Here is a tiny trained network, its code and every weight. The questions are about switching its units off for an input and a target symbol, where a switched-off unit gives its printed mean instead of its output.

import numpy as np


def w(rows, s, z=0):
    codes = np.array(rows[::2]) - 128.0
    scale = np.full(codes.shape[1], s)
    scale[-1] = z or s
    return codes * scale


def norm(h):
    return h / np.sqrt((h * h).mean(-1, keepdims=True) + 1e-5)


def f(y):
    return np.maximum(y, 0)


def softmax(a):
    e = np.exp(a - a.max(-1, keepdims=True))
    return e / e.sum(-1, keepdims=True)


def log_softmax(a):
    a = a - a.max(-1, keepdims=True)
    return a - np.log(np.exp(a).sum(-1, keepdims=True))


def net(x, mask):
    ids = ['ΓΞΦΩαδεητ'.index(c) for c in x.split()]
    T = len(ids)
    res = E[ids] + P[:T]
    r = norm(res)
    for j in range(3):
        rows = slice(3 * j, 3 * j + 3)
        q, k, v = (r @ M[0][rows].T for M in (Q, K, V))
        z = softmax(np.where(np.tri(T) > 0, q @ k.T / 3**0.5, -1e9)) @ v
        o = O[0][rows]
        res = res + np.where(mask[j], z, o[:, -1]) @ o[:, :-1]
    y = f(norm(res) @ A[0][:, :-1].T + A[0][:, -1])
    res = res + np.where(mask[3:7], y, B[0][:, -1]) @ B[0][:, :-1]
    return log_softmax(norm(res)[-1] @ U[:, :-1].T + U[:, -1])


Q, K, V, O, A, B = {}, {}, {}, {}, {}, {}
E = w([
[163,151,187,102,177],'Γ',
[159,120,177,112,110],'Ξ',
[79,122,169,140,107],'Φ',
[118,252,117,149,117],'Ω',
[130,234,169,154,77],'α',
[170,132,129,146,121],'δ',
[108,136,162,119,164],'ε',
[110,106,140,156,41],'η',
[143,129,144,141,81],'τ',
],0.022)
P = w([
[128,140,129,212,180],'0',
[72,159,192,58,9],'1',
[132,128,83,139,160],'2',
[69,166,227,30,43],'3',
[133,109,79,139,153],'4',
[104,152,203,33,51],'5',
[132,97,77,138,155],'6',
[76,156,220,22,50],'7',
[138,86,73,140,145],'8',
],0.014)
Q[0] = w([
[167,70,117,210,181],'head 0',
[93,129,173,46,98],'head 0',
[109,165,115,28,132],'head 0',
[86,168,93,57,102],'head 1',
[139,93,236,34,61],'head 1',
[122,174,217,114,37],'head 1',
[121,125,185,3,48],'head 2',
[42,59,162,104,153],'head 2',
[232,18,28,161,220],'head 2',
],0.019)
K[0] = w([
[98,93,83,37,121],'head 0',
[168,109,185,199,151],'head 0',
[187,153,202,165,159],'head 0',
[90,129,127,200,130],'head 1',
[148,76,228,189,122],'head 1',
[137,184,221,185,111],'head 1',
[193,82,254,177,78],'head 2',
[59,79,199,139,153],'head 2',
[169,63,17,43,159],'head 2',
],0.02)
V[0] = w([
[43,150,207,136,99],'head 0',
[106,76,156,148,178],'head 0',
[199,204,179,185,179],'head 0',
[84,175,29,191,92],'head 1',
[37,123,227,93,97],'head 1',
[130,128,186,40,7],'head 1',
[192,94,48,136,86],'head 2',
[185,122,113,188,207],'head 2',
[13,129,22,59,137],'head 2',
],0.017)
O[0] = w([
[41,52,107,157,166,200],'head 0',
[136,171,153,166,186,133],'head 0',
[21,155,175,51,199,197],'head 0',
[252,193,173,132,184,112],'head 1',
[76,44,242,158,159,133],'head 1',
[40,83,220,67,71,102],'head 1',
[102,116,238,83,158,105],'head 2',
[160,125,97,61,60,149],'head 2',
[199,91,129,126,254,4],'head 2',
],0.013,0.018)
A[0] = w([
[146,156,144,3,142,2],'neuron 0',
[102,98,79,10,76,217],'neuron 1',
[68,153,150,218,164,66],'neuron 2',
[152,223,126,154,133,38],'neuron 3',
],0.022,0.0055)
B[0] = w([
[142,132,8,166,82,153],'neuron 0',
[249,22,133,151,228,252],'neuron 1',
[199,90,116,143,59,197],'neuron 2',
[120,57,247,109,134,169],'neuron 3',
],0.018,0.015)
U = w([
[126,58,107,86,231,3],'Γ',
[81,94,66,35,64,157],'Ξ',
[122,98,149,250,185,37],'Φ',
[141,168,163,130,191,240],'Ω',
[150,152,211,94,53,92],'α',
[197,135,91,60,69,141],'δ',
[63,169,52,170,156,251],'ε',
[155,123,94,193,16,65],'η',
[101,101,205,95,176,124],'τ',
],0.014,0.0047)

Each question gives the input, a string of symbols that net reads in full, and the target symbol t.
The units are the heads (3 rows each of Q, K, V and O) and the neurons (one row each of A and B). Each row of codes is followed by its name. A weight is (code - 128) times the scale printed after its matrix; where a second scale follows, it is the last column's (O, A, B and U).
mask holds one flag per unit, heads first, then neurons. A switched-off unit (its flag False) gives its mean, the last column of its rows in O or B, instead of its output. The means were averaged over made-up inputs and are rounded, as every weight is.
A unit's drop is (log p(t) with every unit on - log p(t) with that unit switched off) / (log p(t) with every unit on - log p(t) with every unit switched off).
The circuit of an input: a set's keep is (log p(t) with only the set's units on - log p(t) with every unit switched off) / (log p(t) with every unit on - log p(t) with every unit switched off). Starting from all 7 units, units are removed one at a time, each time the one whose removal leaves the highest keep (on an exact tie, the one counted first), for as long as the keep stays at least 0.8.
circuit, biggest first: the units of the circuit, biggest drop first
most important unit: the unit with the biggest drop
k most important neurons: the k neurons with the biggest drops, biggest first
heads that matter: for each layer, one digit per head in row order, 1 if its drop is at least 0.15 and else 0, layers parted by /
input τ α Ξ Ω, target δ: circuit, biggest first : (head 1)
input Γ δ Γ Γ η ε ε η, target ε: circuit, biggest first : (head 2; head 1; neuron 1)
input Φ Φ δ Γ η δ, target η: heads that matter : 010
input Φ Ξ δ τ η Ω Φ α, target η: circuit, biggest first : (neuron 1; head 2; head 1)
input δ ε Ξ η, target Ω: heads that matter : 111
input Φ η Ω δ, target η: circuit, biggest first : (head 1; neuron 1; head 2)
input Φ Ξ Γ Γ ε δ α Φ τ, target τ: heads that matter : 011
input Φ Γ α Ξ η η η Φ, target η: circuit, biggest first : (neuron 2; head 1; neuron 1; head 2)
input η Γ δ δ, target α: heads that matter : 010
input α η Ξ δ Φ Γ, target Γ: heads that matter : 100
input δ Ω ε Γ Ξ Φ, target Ω: heads that matter : 111
input α Ξ Ξ α δ, target δ: heads that matter : 011
input Γ α ε Ξ α Φ, target ε: heads that matter : 111
input ε η Ξ η Ξ Ξ Ξ ε, target Φ: heads that matter : 011
input η Φ Γ Ω δ Γ α δ, target α: circuit, biggest first : (head 1; neuron 1; head 2)
input α τ Ω α, target Γ: heads that matter : 100
input α Φ Ξ Ξ, target Γ: most important unit : neuron 1
input Ξ Γ Φ τ ε η α, target α: circuit, biggest first : (head 1; neuron 1)
input τ η Ξ Ξ, target δ: 2 most important neurons : (neuron 0; neuron 1)
input Ξ Φ τ ε Ξ α, target Ξ: circuit, biggest first : (head 2; head 0; head 1)
